[349 767 630  51  77 496] >> 767
[6 3 4 0 7 5 6] >> 3
[ 93 232 234  45] >> 232
[ -7  30 -37 -26  10   9] >> 30
[ 110  801  725 -698] >> 801
[ 63 237  70 170] >> 237
[7947 3104 6222 5753 3526 8649] >> 3104
---
[[  6  -3  -6   4  15]
 [-34  14  20 -14 -57]
 [ 20 -14 -11   9  40]]	9

[ 60 -17  15 -18]	15

[[ 27 -11  17  12  37]
 [ 16  -4  20 -18   6]
 [ 20  -6  27  46  58]]	46

[[-13 -59  63  33  24  54  49]
 [  2 -32  24  25   9  30  33]]	30

[-28 -59  11  57]	11

[ -2 -33 -68   0 -40]	0

[-38 -20 -66 -16  30 -44  23]	-44

[ 17 -64  61 -25  -6]	-25

[[ 10  -4  -3 -15   3 -63  37]
 [ 18 -11 -15 -46 -50   8  49]
 [  8  -3  -2 -11   9 -66  32]]	-66
---
[[  22   68 -404  118  819]
 [-463  817 -827 -555  538]
 [ 839 -680 -269  -49 -748]] -> -748

[[-11 -13  24  17  36]
 [-16  20 -33 -30 -44]
 [ -9  16 -26  -7 -17]] -> -17

[[5940 3921 2415 3720 1658]
 [1809 7548 1892 3580 4157]
 [4333 7429 8454 6648 7963]] -> 7963

[[60 78 73 29 70 25 77]
 [42 47 73 36 26 73 31]
 [51 36 25 48 44 34 77]] -> 77

[[5 6 7 7 5 3]
 [2 1 2 3 4 5]
 [3 5 6 6 4 3]] -> 3

[[  5 -23 -17 -18]
 [-23  16 -35 -41]
 [-45 -31  24  29]] -> 29

[[576 566 615 607 658 602]
 [474 686 719 829 659 751]
 [215 662 857 772 577 967]] -> 967

[[9 5 4 2]
 [7 3 3 2]
 [9 5 3 4]] -> 4
---
Q: array([ 876,    4, -783,  456])
A: 456

Q:
array([[3, 5, 6, 8, 4, 6, 6],
       [3, 7, 5, 6, 5, 2, 6]])
A: 7

Q: array([ -7, -34, -30,  39,  34,  24])
A: 34

Q:
array([[ -1,  23,  12,  19],
       [ 30, -31,  16,   8],
       [  1,   7,  -4,  -7]])
A: 23

Q: array([2658, 3182, 2759, 9111, 5310, 4079])
A: 5310

Q:
array([[409, 244, 577, 294, 417],
       [655, 907, 558, 835, 656]])
A: 835

Q: array([864, 100, 219, 266, 407, 369,  71])
A: 407
---
-10  -46   12   49  -57
 21  -24   65   58    3
-> -10

  9   -4   -3    8   -5    5
-14   15   11   -6  -12  -12
-56   41   41  -28  -34  -52
-> -14

-48  -37   52   60   12
-43  -49   24   47    6
-> -48

 22  -37   42   29  -18
  8   24  -17  -22  -23
  2   26  -10  -27   59
-> 8

-20    1   58   -7   -7   43    5
 11  -15   37   11   -7   43    0
-> -20

-21  -32  -41  -44  -16  -23
 12   52  -17   40   29  -20
-> -21

 64    9    1   41
 63   31  -54   44
-> 64

-13   58    8   -4   35   52   30
-10   63   -3  -17   26   49   18
-15   60    3   -9   33   48   22
-> -10

-28   55   56   37   -1
-22  -34  -23  -50    1
-> -28

 36   54   39   44  -55  -27
 14   19   23   25  -16    3
-> 36
---
[[ 16 -13 -36 -36 -27 -25 -38 -20 -29 -39 -30 -20 -18 -23 -30]
 [ -6  -9 -12   8 -11 -10  -8 -10  -4  -3  -8 -10  -5 -14 -28]
 [-36 -24 -42 -39 -31 -25 -25  -8 -22 -21   9   0  -2 -19 -25]
 [-31 -18 -30 -35 -22 -17 -22 -18 -17   4  -8   4  -3 -15 -25]
 [-13  -8  -4  15 -18 -23 -32  -4 -30 -32 -25 -12 -15 -21 -19]
 [-40 -26 -41 -27 -18 -22  -8 -15   3 -31  -3 -17  -4 -14 -16]
 [-29 -14  24  15  18  29  41  21  24  22  24  13   6  13  25]
 [-38 -20  -1 -10 -15 -15  13  14  14  12  25  26   9 -12 -13]
 [  3  21  38  28  20  37  30  13   6   7 -13   0  -5 -20 -27]
 [-22 -11 -10 -23  -3 -12  14  -4  18  22  19   7   5 -15 -23]
 [ 37  53  45  26  39  41  37  40  33  27  24  57  48  46  64]] Out: -22

[[  2   3  -9  -2   6   2  -7   9]
 [  4   5   1  -4  35   0 -23  24]
 [-10  -7   0  13   0  -8  -5 -10]
 [ -7  -6 -14 -11  -8  -1 -12 -10]
 [  1 -13   0   6   4  14  -2   2]
 [ -8  -7  -6 -12  18 -27 -27  -3]
 [  1  -4 -15 -14 -13   1 -10  -8]
 [  9 -14 -19 -10   2  -7  -7 -13]
 [ 10 -55  -7  -8   1   5  14  16]
 [ 14   3  -6  -2  10 -27   8   9]
 [-13 -17   4  23  -2  14   1  -4]
 [ -9  -8  -6  -8   7   9   1  -9]] Out: -13

[[-33 -28 -34  46 -26  22  11  35  12  49  12 -43]
 [-10 -17 -15  29  16  52  -9  54   9  41 -12  -8]
 [  5  -7 -23 -45  15   5  24  21  43 -23  45 -34]
 [ 18  39  55 -28   9  27   4 -19 -19 -29 -39  39]
 [-31  41  12 -28 -32  32  15 -37 -44 -42 -55  37]
 [-39 -35 -32  66 -49  15  -2  -3  -5  37  -6 -43]
 [ -2   7   5 -60   2   6  38 -28   5 -51  30   6]
 [ 38  47  46 -25  39 -41   5 -41  -4 -31  -9  53]] Out: -2

[[ 17 -16 -24  32  23  19  28  21  -5  23 -30  -5 -18  32 -22 -27]
 [ -1 -15  19 -18 -36  18   2 -24 -14  32  44  25 -26 -21  57  25]
 [  5  48  29 -17  41 -30  36 -14  40 -51 -45  12  45   9 -54 -15]
 [-12  38  26 -18  28 -29  24 -20   4 -37 -25  38  52 -18 -20  20]
 [ 45 -30 -15  42  27  14  -2  -8 -19   4  12 -30   4  27  -9  -5]] Out: -12

[[-26  41  22 -30 -52  43  45 -30  21  27  12  23  13]
 [ 32 -34  26  40  17  27  21  41  -7 -45  22   8  -6]
 [ 18 -23 -48  18 -28 -15 -52  21   4 -13 -54  22  11]
 [ 23 -28  36  39  29 -21 -16  35 -41 -37  42 -41 -47]
 [ 25 -33 -39  45 -26  -4 -43  41   6 -25 -49  31  13]
 [ 26 -29 -27  46 -22  -3 -32  41   8 -27 -55  15  16]
 [ 24 -20  37  31 -15  24  27  30 -17 -33  48  17 -33]
 [ 24 -35 -23   9 -34 -11 -33  10 -52 -29  41  71 -61]
 [ 27 -12  23  28 -19  40  31  25  -3 -28  25  52 -18]
 [-25  40  40 -27 -24  39  55 -26  34  29  11   1  27]] Out: 27

[[ 3 17  5  2  7  7]
 [ 4 14  3  1  5  4]
 [ 3 10  4  3  4  6]
 [ 7 26  9  8 14 13]
 [16 62 24 19 36 36]
 [19 73 30 23 44 41]
 [ 6 23  7  5 11 11]
 [17 63 25 19 36 34]
 [10 40 12  8 19 19]
 [ 7 28 10  5 13 12]] Out: 10

[[ 45  45  -7  43 -12 -27 -23 -16 -32 -48 -15  60  -5]
 [-19  -7  -4   7  39 -26 -34  61  57 -24  25 -47  -4]
 [-26 -26 -30  36 -10 -41 -19   2 -16  55  19 -27 -50]
 [-55 -23  38 -27 -37  46 -15  29 -50  16 -53  24 -37]
 [-50  18  21 -20  -4  52  11 -31  53 -16 -45 -33  48]
 [ -2 -21  34  32  45 -37  37 -14 -12  12  -8 -38  35]
 [ -8  20 -31  34   4 -15  60  -9  45  -7 -34  11  37]
 [ 12  25  30 -50  33  55  -4  57 -43  60  24  16 -12]] Out: -8

[[-50 -21   8  14  -1  15]
 [ 36  22  27  12  16  -8]
 [ 38  15   2 -18 -24 -24]
 [-54  -3 -30 -21 -16   3]
 [ 16 -59 -20  -7 -15  40]
 [-55   1 -52 -58 -55   2]] Out: 16
---
[ 30 -17  20  -7 -72] -> 20

[[-64  11   5   0]
 [ -1  39   0  -6]] -> 5

[  5  60  14  11  24 -50] -> 14

[ 58  51  65  -8 -58] -> 65

[[-11  -1 -60   7  31  24]
 [  9   3 -17  34  50  73]
 [-60 -38   7 -10  16   5]] -> -60

[ 19 -65 -21 -19   1  -8  -3] -> -21

[-63  -3   2  -7 -14 -55  12] -> 2

[[ -9 -18 -36  56   5 -15]
 [ 35  28  -8  44 -35   0]] -> -36
